Here is a tiny trained network, its code and every weight. The questions are about switching its units off for an input and a target symbol, where a switched-off unit gives its printed mean instead of its output.

import numpy as np


def w(rows, s, z=0):
    codes = np.array(rows[::2]) - 128.0
    scale = np.full(codes.shape[1], s)
    scale[-1] = z or s
    return codes * scale


def f(y):
    return y / 2 * (1 + np.tanh(0.7978845608 * (y + 0.044715 * y**3)))


def softmax(a):
    e = np.exp(a - a.max(-1, keepdims=True))
    return e / e.sum(-1, keepdims=True)


def log_softmax(a):
    a = a - a.max(-1, keepdims=True)
    return a - np.log(np.exp(a).sum(-1, keepdims=True))


def net(x, mask):
    ids = ['Γβζηθμω'.index(c) for c in x.split()]
    T = len(ids)
    res = E[ids] + P[:T]
    u = 0
    for l in range(2):
        q, k, v = (res @ M[l].T for M in (Q, K, V))
        z = softmax(np.where(np.tri(T) > 0, q @ k.T / 3**0.5, -1e9)) @ v
        res = res + np.where(mask[u], z, O[l][:, -1]) @ O[l][:, :-1]
        u += 1
        y = f(res @ A[l][:, :-1].T + A[l][:, -1])
        res = res + np.where(mask[u : u + 8], y, B[l][:, -1]) @ B[l][:, :-1]
        u += 8
    return log_softmax(res[-1] @ U[:, :-1].T + U[:, -1])


Q, K, V, O, A, B = {}, {}, {}, {}, {}, {}
E = w([
[158,48,9,197,177],'Γ',
[85,83,160,31,81],'β',
[165,147,39,92,104],'ζ',
[34,114,116,67,173],'η',
[123,211,134,52,183],'θ',
[119,51,79,118,105],'μ',
[198,67,159,113,164],'ω',
],0.015)
P = w([
[67,254,200,88,6],'0',
[142,96,121,167,102],'1',
[143,98,124,150,107],'2',
[142,101,112,134,116],'3',
[148,96,114,126,123],'4',
[146,79,93,132,148],'5',
[148,92,100,111,140],'6',
[125,75,75,119,194],'7',
],0.0075)
Q[0] = w([
[78,184,225,207,81],'0.h1',
[227,146,104,123,88],'0.h1',
[81,139,188,12,184],'0.h1',
],0.011)
K[0] = w([
[152,51,167,227,196],'0.h1',
[168,154,196,124,220],'0.h1',
[9,209,95,187,47],'0.h1',
],0.011)
V[0] = w([
[133,140,254,149,139],'0.h1',
[41,165,150,231,205],'0.h1',
[84,166,164,104,113],'0.h1',
],0.0092)
O[0] = w([
[126,128,204,156,79,70],'0.h1',
[247,146,82,15,145,1],'0.h1',
[150,117,135,130,65,196],'0.h1',
],0.012,0.0073)
A[0] = w([
[186,158,116,135,136,6],'0.n1',
[183,137,128,198,132,223],'0.n2',
[78,71,222,58,162,66],'0.n3',
[130,79,146,123,169,150],'0.n4',
[196,143,158,112,108,38],'0.n5',
[104,155,146,210,123,35],'0.n6',
[145,79,197,186,164,167],'0.n7',
[131,3,121,72,95,128],'0.n8',
],0.012,0.0023)
B[0] = w([
[246,105,165,159,162,115],'0.n1',
[115,32,146,86,94,159],'0.n2',
[225,4,83,130,54,190],'0.n3',
[169,162,174,160,105,158],'0.n4',
[216,140,81,189,69,128],'0.n5',
[195,137,48,38,109,210],'0.n6',
[131,194,209,2,109,190],'0.n7',
[28,127,190,206,135,254],'0.n8',
],0.0096,0.0065)
Q[1] = w([
[2,75,118,76,98],'1.h1',
[92,154,130,109,178],'1.h1',
[38,123,55,110,71],'1.h1',
],0.013)
K[1] = w([
[121,183,175,120,162],'1.h1',
[106,161,147,106,75],'1.h1',
[105,250,81,138,93],'1.h1',
],0.014)
V[1] = w([
[55,205,110,217,23],'1.h1',
[4,187,206,72,255],'1.h1',
[56,125,115,63,70],'1.h1',
],0.0088)
O[1] = w([
[176,166,141,249,134,248],'1.h1',
[121,211,169,98,200,82],'1.h1',
[92,165,137,168,98,226],'1.h1',
],0.014,0.013)
A[1] = w([
[69,138,93,56,205,153],'1.n1',
[195,173,191,170,117,2],'1.n2',
[185,24,206,166,119,43],'1.n3',
[174,186,11,110,106,144],'1.n4',
[195,33,91,143,129,220],'1.n5',
[200,70,152,206,162,170],'1.n6',
[114,186,185,181,183,230],'1.n7',
[59,180,58,147,129,181],'1.n8',
],0.011,0.0021)
B[1] = w([
[156,137,57,140,9,147],'1.n1',
[39,19,110,90,130,196],'1.n2',
[199,62,105,135,155,211],'1.n3',
[231,78,52,163,250,162],'1.n4',
[116,207,92,111,207,187],'1.n5',
[45,206,77,41,50,250],'1.n6',
[57,111,144,27,210,221],'1.n7',
[213,254,170,144,93,207],'1.n8',
],0.01,0.021)
U = w([
[197,109,130,3,68,195],'Γ',
[178,117,207,225,4,90],'β',
[35,141,157,164,114,64],'ζ',
[162,53,52,118,217,3],'η',
[80,17,66,176,90,99],'θ',
[139,98,148,120,242,163],'μ',
[162,179,83,194,123,237],'ω',
],0.0045,0.0028)

Each question gives the input, a string of symbols that net reads in full, and the target symbol t.
The units are the heads (3 rows each of Q, K, V and O) and the neurons (one row each of A and B). Each row of codes is followed by its name. A weight is (code - 128) times the scale printed after its matrix; where a second scale follows, it is the last column's (O, A, B and U).
mask holds one flag per unit, layer by layer, with each layer's heads first. A switched-off unit (its flag False) gives its mean, the last column of its rows in O or B, instead of its output. The means were averaged over made-up inputs and are rounded, as every weight is.
A unit's drop is (log p(t) with every unit on - log p(t) with that unit switched off) / (log p(t) with every unit on - log p(t) with every unit switched off).
The circuit of an input: a set's keep is (log p(t) with only the set's units on - log p(t) with every unit switched off) / (log p(t) with every unit on - log p(t) with every unit switched off). Starting from the 12 units with the biggest drops (on a tie, the unit counted first), units are removed one at a time, each time the one whose removal leaves the highest keep (on an exact tie, the one counted first), for as long as the keep stays at least 0.8.
circuit, biggest first: the units of the circuit, biggest drop first
unit that matters most: the unit with the biggest drop
k most important neurons: the k neurons with the biggest drops, biggest first
k most important neurons of layer l: the k neurons of layer l with the biggest drops, biggest first
input μ μ Γ θ θ η θ ζ, target μ: circuit, biggest first : [1.h1; 1.n6]
input β β μ ω, target Γ: unit that matters most : 0.n7
input β μ ζ θ β Γ, target β: 3 most important neurons of layer 0 : [0.n6; 0.n7; 0.n8]
input θ ζ ζ, target θ: circuit, biggest first : [0.h1; 1.n8; 0.n5; 1.h1]
input θ β ζ θ θ, target θ: 2 most important neurons of layer 0 : [0.n6; 0.n3]
input ζ β μ θ ζ Γ ζ, target ζ: circuit, biggest first : [1.h1; 1.n3; 1.n2]
input ω μ η μ ζ β β, target θ: circuit, biggest first : [0.n3; 1.n8]
input μ ζ ζ Γ β θ η β, target μ: 2 most important neurons : [1.n6; 0.n6]
input Γ μ μ θ ζ μ, target Γ: 2 most important neurons of layer 1 : [1.n1; 1.n7]
input μ θ ζ μ β μ μ ζ, target μ: circuit, biggest first : [1.h1; 1.n7]
input ω Γ β β η, target θ: 2 most important neurons : [0.n3; 0.n6]
input Γ μ θ, target Γ: circuit, biggest first : [1.h1; 0.h1]
input Γ ζ ζ ζ ζ θ, target Γ: 3 most important neurons : [1.n1; 1.n7; 0.n8]
input θ ζ ω, target θ: circuit, biggest first : [1.n8]
input ω ω Γ Γ, target Γ: 2 most important neurons : [0.n7; 0.n6]
input ω β ζ η, target ω: 4 most important neurons : [0.n8; 1.n2; 1.n5; 0.n3]
input θ θ ζ μ Γ Γ ζ, target θ: circuit, biggest first : [0.h1; 1.n8; 1.h1]
input θ β ζ ζ β ω, target θ: 3 most important neurons : [0.n5; 0.n8; 1.n8]
input ω ω β Γ β β μ, target ζ: circuit, biggest first : [1.h1; 0.n7; 0.h1]
input η ζ ζ θ θ β ζ θ, target η: 2 most important neurons of layer 0 : [0.n5; 0.n7]
input β μ θ, target β: 3 most important neurons : [0.n6; 0.n8; 1.n7]
input Γ ζ ω β ω Γ, target Γ: 4 most important neurons of layer 0 : [0.n7; 0.n4; 0.n8; 0.n2]
input μ Γ ζ ω μ Γ θ, target μ: 4 most important neurons : [1.n6; 0.n2; 0.n3; 1.n7]
input θ ζ Γ μ ζ μ η, target θ: 2 most important neurons of layer 1 : [1.n8; 1.n3]
input μ ζ β ζ θ θ ω, target Γ: circuit, biggest first : [0.n7]
input θ ω μ θ ζ ζ ω θ, target θ: 3 most important neurons of layer 1 : [1.n8; 1.n7; 1.n2]
input μ θ β θ θ θ θ, target μ: unit that matters most : 1.n6
input β η ζ Γ ω θ Γ, target β: 2 most important neurons of layer 0 : [0.n6; 0.n8]
